Below is a small trained network, with its code and all its weights. Each question gives an input and a class and asks what happens when units are switched off, that is, made to give their printed mean instead of their output.

import numpy as np


def w(rows, s, z=0):
    codes = np.array(rows[::2]) - 128.0
    scale = np.full(codes.shape[1], s)
    scale[-1] = z or s
    return codes * scale


def norm(h):
    return h / np.sqrt((h * h).mean(-1, keepdims=True) + 1e-5)


def f(y):
    return np.maximum(y, 0)


def log_softmax(a):
    a = a - a.max(-1, keepdims=True)
    return a - np.log(np.exp(a).sum(-1, keepdims=True))


def net(x, mask):
    res = np.array(x, float).reshape(1, 7) / 4 @ E
    u = 0
    for l in range(2):
        y = f(norm(res) @ A[l][:, :-1].T + A[l][:, -1])
        res = res + np.where(mask[u : u + 4], y, B[l][:, -1]) @ B[l][:, :-1]
        u += 4
    return log_softmax(norm(res)[-1] @ U[:, :-1].T + U[:, -1])


A, B = {}, {}
E = w([
[96,139,143,92],'x0',
[165,102,107,168],'x1',
[150,81,152,104],'x2',
[111,80,149,125],'x3',
[182,167,199,155],'x4',
[217,130,2,180],'x5',
[180,63,125,4],'x6',
],0.007)
A[0] = w([
[177,252,135,104,211],'0.n1',
[127,158,33,143,247],'0.n2',
[155,154,169,102,52],'0.n3',
[159,92,135,42,212],'0.n4',
],0.011,0.0013)
B[0] = w([
[34,162,245,243,210],'0.n1',
[72,254,24,92,219],'0.n2',
[205,104,97,246,168],'0.n3',
[103,236,110,211,255],'0.n4',
],0.0061,0.0055)
A[1] = w([
[190,128,205,130,75],'1.n1',
[143,110,7,243,253],'1.n2',
[82,248,144,219,174],'1.n3',
[228,144,255,159,155],'1.n4',
],0.0075,0.0048)
B[1] = w([
[249,173,45,168,144],'1.n1',
[175,125,163,58,234],'1.n2',
[111,159,122,52,255],'1.n3',
[118,81,156,217,193],'1.n4',
],0.011,0.0088)
U = w([
[132,143,54,70,135],'0',
[14,198,240,95,245],'1',
[129,70,126,255,3],'2',
],0.0096,0.0028)

Each question gives the input, the list of numbers given to net, and the class t.
The units are the neurons (one row each of A and B). Each row of codes is followed by its name. A weight is (code - 128) times the scale printed after its matrix; where a second scale follows, it is the last column's (A, B and U).
mask holds one flag per neuron, layer by layer. A switched-off neuron (its flag False) gives its mean, the last column of its row in B, instead of its output. The means were averaged over made-up inputs and are rounded, as every weight is.
A unit's drop is (log p(t) with every unit on - log p(t) with that unit switched off) / (log p(t) with every unit on - log p(t) with every unit switched off).
The circuit of an input: a set's keep is (log p(t) with only the set's units on - log p(t) with every unit switched off) / (log p(t) with every unit on - log p(t) with every unit switched off). Starting from all 8 units, units are removed one at a time, each time the one whose removal leaves the highest keep (on an exact tie, the one counted first), for as long as the keep stays at least 0.8.
circuit, biggest first: the units of the circuit, biggest drop first
k most important neurons: the k neurons with the biggest drops, biggest first
k most important neurons of layer l: the k neurons of layer l with the biggest drops, biggest first
drop when u is switched off: that unit's drop, to one decimal
input [-8,-4,-2,-4,8,-4,-1], class 2: circuit, biggest first => [1.n4 0.n3]
input [-4,2,1,5,8,2,1], class 2: circuit, biggest first => [1.n4]
input [5,-4,-2,5,7,5,4], class 2: circuit, biggest first => [0.n2 1.n4]
input [1,-7,2,-1,8,-7,7], class 2: 2 most important neurons of layer 1 => [1.n4 1.n1]
input [5,5,8,-5,5,6,-4], class 1: circuit, biggest first => [0.n1 1.n3]
input [4,7,0,5,8,-7,2], class 2: 2 most important neurons => [1.n4 1.n1]
input [1,-5,7,0,5,2,6], class 2: 2 most important neurons => [1.n4 0.n2]
input [5,3,5,-1,4,-5,0], class 2: 2 most important neurons => [1.n4 0.n2]
input [0,4,1,-4,-5,-2,-5], class 0: circuit, biggest first => [0.n1 1.n4]
input [3,6,8,3,-6,-1,-4], class 0: 3 most important neurons => [0.n1 1.n4 1.n2]
input [-3,-2,3,-3,6,8,1], class 1: 2 most important neurons of layer 0 => [0.n1 0.n3]
input [-8,-5,-6,4,8,-4,3], class 2: 3 most important neurons of layer 1 => [1.n4 1.n1 1.n2]
input [-2,-3,1,6,5,-3,4], class 2: drop when 1.n4 is switched off => 0.2
input [-8,8,4,5,1,-7,7], class 2: drop when 0.n3 is switched off => 0.0
input [-6,-2,-5,-1,0,4,6], class 1: drop when 0.n1 is switched off => 0.1
